Here is a tiny trained network, its code and every weight. The questions are about switching its units off for an input and a class, where a switched-off unit gives its printed mean instead of its output.

import numpy as np


def w(rows, s, z=0):
    codes = np.array(rows[::2]) - 128.0
    scale = np.full(codes.shape[1], s)
    scale[-1] = z or s
    return codes * scale


def norm(h):
    return h / np.sqrt((h * h).mean(-1, keepdims=True) + 1e-5)


def f(y):
    return np.maximum(y, 0)


def log_softmax(a):
    a = a - a.max(-1, keepdims=True)
    return a - np.log(np.exp(a).sum(-1, keepdims=True))


def net(x, mask):
    res = np.array(x, float).reshape(1, 3) / 4 @ E
    u = 0
    for l in range(2):
        y = f(norm(res) @ A[l][:, :-1].T + A[l][:, -1])
        res = res + np.where(mask[u : u + 6], y, B[l][:, -1]) @ B[l][:, :-1]
        u += 6
    return log_softmax(norm(res)[-1] @ U[:, :-1].T + U[:, -1])


A, B = {}, {}
E = w([
[104,108,164,122,172,193],'x0',
[197,98,162,5,107,173],'x1',
[105,126,123,188,87,171],'x2',
],0.014)
A[0] = w([
[230,123,170,166,38,182,112],'L0N1',
[131,109,224,74,191,212,253],'L0N2',
[242,102,205,174,40,217,133],'L0N3',
[82,147,188,181,155,170,198],'L0N4',
[120,161,1,159,112,69,110],'L0N5',
[226,141,108,126,168,53,130],'L0N6',
],0.0083,0.002)
B[0] = w([
[137,85,158,104,173,159,200],'L0N1',
[87,152,92,232,173,77,254],'L0N2',
[122,135,144,225,116,215,223],'L0N3',
[125,111,56,57,199,83,212],'L0N4',
[180,180,158,136,2,94,218],'L0N5',
[168,88,215,85,182,61,199],'L0N6',
],0.0089,0.0068)
A[1] = w([
[149,56,105,135,109,254,141],'L1N1',
[140,113,185,100,103,113,187],'L1N2',
[124,237,165,147,129,43,254],'L1N3',
[64,193,105,140,120,126,100],'L1N4',
[84,134,91,32,134,198,125],'L1N5',
[170,131,91,107,121,234,79],'L1N6',
],0.0093,0.0032)
B[1] = w([
[235,82,242,222,221,183,211],'L1N1',
[34,45,129,120,175,162,178],'L1N2',
[102,110,89,2,13,152,255],'L1N3',
[137,201,58,134,89,53,170],'L1N4',
[92,188,199,243,114,215,139],'L1N5',
[177,228,155,163,127,233,170],'L1N6',
],0.0074,0.0078)
U = w([
[205,87,213,212,190,246,238],'0',
[123,190,77,181,25,125,251],'1',
[175,50,199,1,168,105,145],'2',
[76,139,100,184,251,129,4],'3',
],0.007,0.002)

Each question gives the input, the list of numbers given to net, and the class t.
The units are the neurons (one row each of A and B). Each row of codes is followed by its name. A weight is (code - 128) times the scale printed after its matrix; where a second scale follows, it is the last column's (A, B and U).
mask holds one flag per neuron, layer by layer. A switched-off neuron (its flag False) gives its mean, the last column of its row in B, instead of its output. The means were averaged over made-up inputs and are rounded, as every weight is.
A unit's drop is (log p(t) with every unit on - log p(t) with that unit switched off) / (log p(t) with every unit on - log p(t) with every unit switched off).
The circuit of an input: a set's keep is (log p(t) with only the set's units on - log p(t) with every unit switched off) / (log p(t) with every unit on - log p(t) with every unit switched off). Starting from all 12 units, units are removed one at a time, each time the one whose removal leaves the highest keep (on an exact tie, the one counted first), for as long as the keep stays at least 0.8.
units of the circuit, in order: the units of the circuit, biggest drop first
unit that matters most: the unit with the biggest drop
top k neurons: the k neurons with the biggest drops, biggest first
k most important neurons of layer l: the k neurons of layer l with the biggest drops, biggest first
drop when u is switched off: that unit's drop, to one decimal
input [2,1,-2], class 3: unit that matters most	L0N5
input [-7,-1,-3], class 2: top 2 neurons	(L0N6, L0N2)
input [-6,2,8], class 0: units of the circuit, in order	(L0N1, L1N1)
input [5,2,-3], class 3: 2 most important neurons of layer 0	(L0N2, L0N5)
input [-7,3,3], class 0: units of the circuit, in order	(L0N3, L0N1)
input [8,6,-7], class 3: units of the circuit, in order	(L0N2, L1N3)
input [-7,8,0], class 0: 2 most important neurons of layer 0	(L0N3, L0N5)
input [-4,-4,-6], class 2: top 3 neurons	(L0N6, L0N2, L0N3)
input [5,6,-6], class 0: units of the circuit, in order	(L1N3, L1N5)
input [-6,-5,-8], class 2: units of the circuit, in order	(L0N6, L0N2)
input [-6,-4,-8], class 2: top 3 neurons	(L0N6, L0N2, L0N3)
input [3,-1,0], class 3: top 2 neurons	(L0N5, L0N4)
input [-6,-6,-8], class 2: top 4 neurons	(L0N6, L0N2, L0N3, L1N3)
input [3,0,-3], class 3: units of the circuit, in order	(L0N2)
input [1,0,-1], class 3: 2 most important neurons of layer 0	(L0N5, L0N2)
input [-6,6,1], class 0: 2 most important neurons of layer 0	(L0N3, L0N5)
input [-7,-4,-6], class 2: top 3 neurons	(L0N6, L0N2, L0N3)
input [6,-3,6], class 3: 2 most important neurons of layer 0	(L0N4, L0N1)
input [2,-1,0], class 3: 2 most important neurons of layer 0	(L0N5, L0N4)
input [4,-2,1], class 3: units of the circuit, in order	(L0N4)
input [6,-4,6], class 3: top 2 neurons	(L0N4, L0N3)
input [-3,-2,-3], class 2: drop when L0N6 is switched off	0.4
input [-3,2,2], class 0: drop when L0N5 is switched off	0.0
input [3,-5,-2], class 1: drop when L0N6 is switched off	0.1
input [8,-1,-4], class 3: drop when L0N2 is switched off	0.2
